Below are the code and all the weights of a small trained network. Each question names an input and a target symbol and asks about switching units off, where a switched-off unit gives its printed mean instead of its output.

import numpy as np


def w(rows, s, z=0):
    codes = np.array(rows[::2]) - 128.0
    scale = np.full(codes.shape[1], s)
    scale[-1] = z or s
    return codes * scale


def norm(h):
    return h / np.sqrt((h * h).mean(-1, keepdims=True) + 1e-5)


def f(y):
    return y / 2 * (1 + np.tanh(0.7978845608 * (y + 0.044715 * y**3)))


def softmax(a):
    e = np.exp(a - a.max(-1, keepdims=True))
    return e / e.sum(-1, keepdims=True)


def log_softmax(a):
    a = a - a.max(-1, keepdims=True)
    return a - np.log(np.exp(a).sum(-1, keepdims=True))


def net(x, mask):
    ids = ['Θγδηλμ'.index(c) for c in x.split()]
    T = len(ids)
    res = E[ids] + P[:T]
    r = norm(res)
    for j in range(2):
        rows = slice(4 * j, 4 * j + 4)
        q, k, v = (r @ M[0][rows].T for M in (Q, K, V))
        z = softmax(np.where(np.tri(T) > 0, q @ k.T / 4**0.5, -1e9)) @ v
        o = O[0][rows]
        res = res + np.where(mask[j], z, o[:, -1]) @ o[:, :-1]
    y = f(norm(res) @ A[0][:, :-1].T + A[0][:, -1])
    res = res + np.where(mask[2:6], y, B[0][:, -1]) @ B[0][:, :-1]
    return log_softmax(norm(res)[-1] @ U[:, :-1].T + U[:, -1])


Q, K, V, O, A, B = {}, {}, {}, {}, {}, {}
E = w([
[156,80,127,172,175,251],'Θ',
[121,100,199,149,155,122],'γ',
[141,150,195,126,131,109],'δ',
[117,140,147,183,72,150],'η',
[146,139,150,174,171,100],'λ',
[125,168,98,57,140,157],'μ',
],0.0024)
P = w([
[254,60,140,142,90,133],'0',
[232,90,163,146,119,128],'1',
[209,111,168,148,141,133],'2',
[168,122,177,141,162,168],'3',
[149,141,174,143,159,177],'4',
[130,155,168,143,156,176],'5',
[118,169,166,147,160,163],'6',
[101,175,161,142,159,151],'7',
[81,180,160,143,155,138],'8',
[64,186,161,140,155,120],'9',
[38,193,151,140,151,104],'10',
[22,199,152,139,152,97],'11',
[8,205,152,144,157,96],'12',
],0.0013)
Q[0] = w([
[28,185,255,177,199,184],'head 1',
[246,74,19,119,56,73],'head 1',
[103,145,81,21,60,193],'head 1',
[145,77,102,51,145,74],'head 1',
[150,68,101,108,98,88],'head 2',
[78,173,112,106,106,101],'head 2',
[185,78,123,134,122,133],'head 2',
[104,152,168,167,170,159],'head 2',
],0.007)
K[0] = w([
[31,208,115,134,138,71],'head 1',
[210,76,137,114,119,190],'head 1',
[178,3,123,144,191,104],'head 1',
[201,37,183,156,80,124],'head 1',
[75,129,156,167,137,82],'head 2',
[96,158,119,78,104,48],'head 2',
[132,98,160,193,133,135],'head 2',
[164,136,103,115,125,193],'head 2',
],0.0065)
V[0] = w([
[62,109,185,122,81,80],'head 1',
[136,186,88,80,109,93],'head 1',
[140,111,103,233,120,140],'head 1',
[129,129,156,110,223,73],'head 1',
[163,84,177,155,90,81],'head 2',
[136,129,103,2,90,147],'head 2',
[155,59,209,181,148,109],'head 2',
[167,69,188,214,121,129],'head 2',
],0.0034)
O[0] = w([
[164,69,172,157,144,234,129],'head 1',
[195,213,111,85,114,145,52],'head 1',
[80,150,166,235,49,54,143],'head 1',
[212,53,112,117,185,69,175],'head 1',
[50,209,96,83,97,129,166],'head 2',
[130,100,252,140,247,149,92],'head 2',
[45,151,64,83,66,87,244],'head 2',
[62,163,25,90,96,85,251],'head 2',
],0.0026,0.0022)
A[0] = w([
[113,139,163,140,118,10,56],'neuron 1',
[140,101,89,182,3,112,2],'neuron 2',
[81,218,37,35,74,94,54],'neuron 3',
[55,35,165,83,121,149,178],'neuron 4',
],0.0041,0.00091)
B[0] = w([
[123,92,81,142,153,240,163],'neuron 1',
[111,102,132,118,252,142,159],'neuron 2',
[216,122,226,140,137,166,255],'neuron 3',
[175,195,68,142,127,95,167],'neuron 4',
],0.0042,0.0032)
U = w([
[253,140,211,82,136,174,246],'Θ',
[98,206,93,33,217,47,130],'γ',
[16,203,181,209,58,123,1],'δ',
[102,20,43,169,195,220,93],'η',
[86,12,126,36,53,77,201],'λ',
[198,138,48,160,81,50,46],'μ',
],0.0047,0.00055)

Each question gives the input, a string of symbols that net reads in full, and the target symbol t.
The units are the heads (4 rows each of Q, K, V and O) and the neurons (one row each of A and B). Each row of codes is followed by its name. A weight is (code - 128) times the scale printed after its matrix; where a second scale follows, it is the last column's (O, A, B and U).
mask holds one flag per unit, heads first, then neurons. A switched-off unit (its flag False) gives its mean, the last column of its rows in O or B, instead of its output. The means were averaged over made-up inputs and are rounded, as every weight is.
A unit's drop is (log p(t) with every unit on - log p(t) with that unit switched off) / (log p(t) with every unit on - log p(t) with every unit switched off).
The circuit of an input: a set's keep is (log p(t) with only the set's units on - log p(t) with every unit switched off) / (log p(t) with every unit on - log p(t) with every unit switched off). Starting from all 6 units, units are removed one at a time, each time the one whose removal leaves the highest keep (on an exact tie, the one counted first), for as long as the keep stays at least 0.8.
circuit, biggest first: the units of the circuit, biggest drop first
most important unit: the unit with the biggest drop
top k neurons: the k neurons with the biggest drops, biggest first
which heads matter: for each layer, one digit per head in row order, 1 if its drop is at least 0.15 and else 0, layers parted by /
drop when u is switched off: that unit's drop, to one decimal
input Θ γ η γ η η λ λ Θ γ μ λ γ, target Θ: circuit, biggest first : [head 1; head 2; neuron 3]
input γ η γ λ γ γ γ η γ η γ δ μ, target Θ: which heads matter : 00
input γ γ γ, target λ: circuit, biggest first : [head 2; head 1; neuron 3; neuron 2]
input η Θ γ γ μ η μ γ, target γ: circuit, biggest first : [head 2; head 1; neuron 3]
input η δ δ η γ γ δ μ Θ λ, target Θ: which heads matter : 10
input η γ η δ γ λ η γ γ μ Θ, target Θ: most important unit : neuron 3
input η μ μ γ δ δ δ δ δ η μ, target Θ: which heads matter : 10
input η λ δ γ μ δ γ δ, target γ: which heads matter : 11
input γ γ μ γ γ γ, target μ: circuit, biggest first : [neuron 4; neuron 2]
input λ η γ γ Θ μ γ η γ η λ η, target η: circuit, biggest first : [neuron 2; head 2]
input λ Θ γ, target η: top 2 neurons : [neuron 1; neuron 2]
input γ η λ λ, target δ: circuit, biggest first : [head 1; head 2; neuron 3; neuron 4]
input γ μ γ δ μ γ, target γ: top 2 neurons : [neuron 3; neuron 1]
input Θ λ η, target δ: circuit, biggest first : [head 1; head 2; neuron 3; neuron 2]
input γ γ η μ γ γ Θ γ δ, target γ: most important unit : head 1
input γ μ μ λ, target γ: circuit, biggest first : [head 2; head 1; neuron 3]
input η γ γ δ γ η γ γ Θ δ λ λ, target Θ: circuit, biggest first : [neuron 3; head 2; head 1]
input γ δ η Θ η η Θ δ Θ Θ γ μ δ, target Θ: which heads matter : 10
input λ λ λ γ δ η μ γ γ γ γ δ λ, target η: top 2 neurons : [neuron 1; neuron 3]
input γ γ δ μ λ γ δ, target η: top 3 neurons : [neuron 1; neuron 3; neuron 4]
input η λ μ γ η η λ, target η: circuit, biggest first : [neuron 1]
input η η μ γ η δ γ δ Θ Θ λ γ η, target η: which heads matter : 00
input μ γ η λ δ Θ λ γ γ, target η: which heads matter : 10
input λ γ λ γ γ, target λ: drop when neuron 2 is switched off : 0.2
input γ η Θ η γ γ γ Θ μ Θ η, target Θ: drop when head 1 is switched off : 0.8
input η η η γ λ, target δ: drop when neuron 3 is switched off : 0.3
input μ γ γ γ, target μ: drop when head 1 is switched off : 0.5
input δ γ γ γ η γ γ μ γ λ δ, target η: top neuron : [neuron 1]
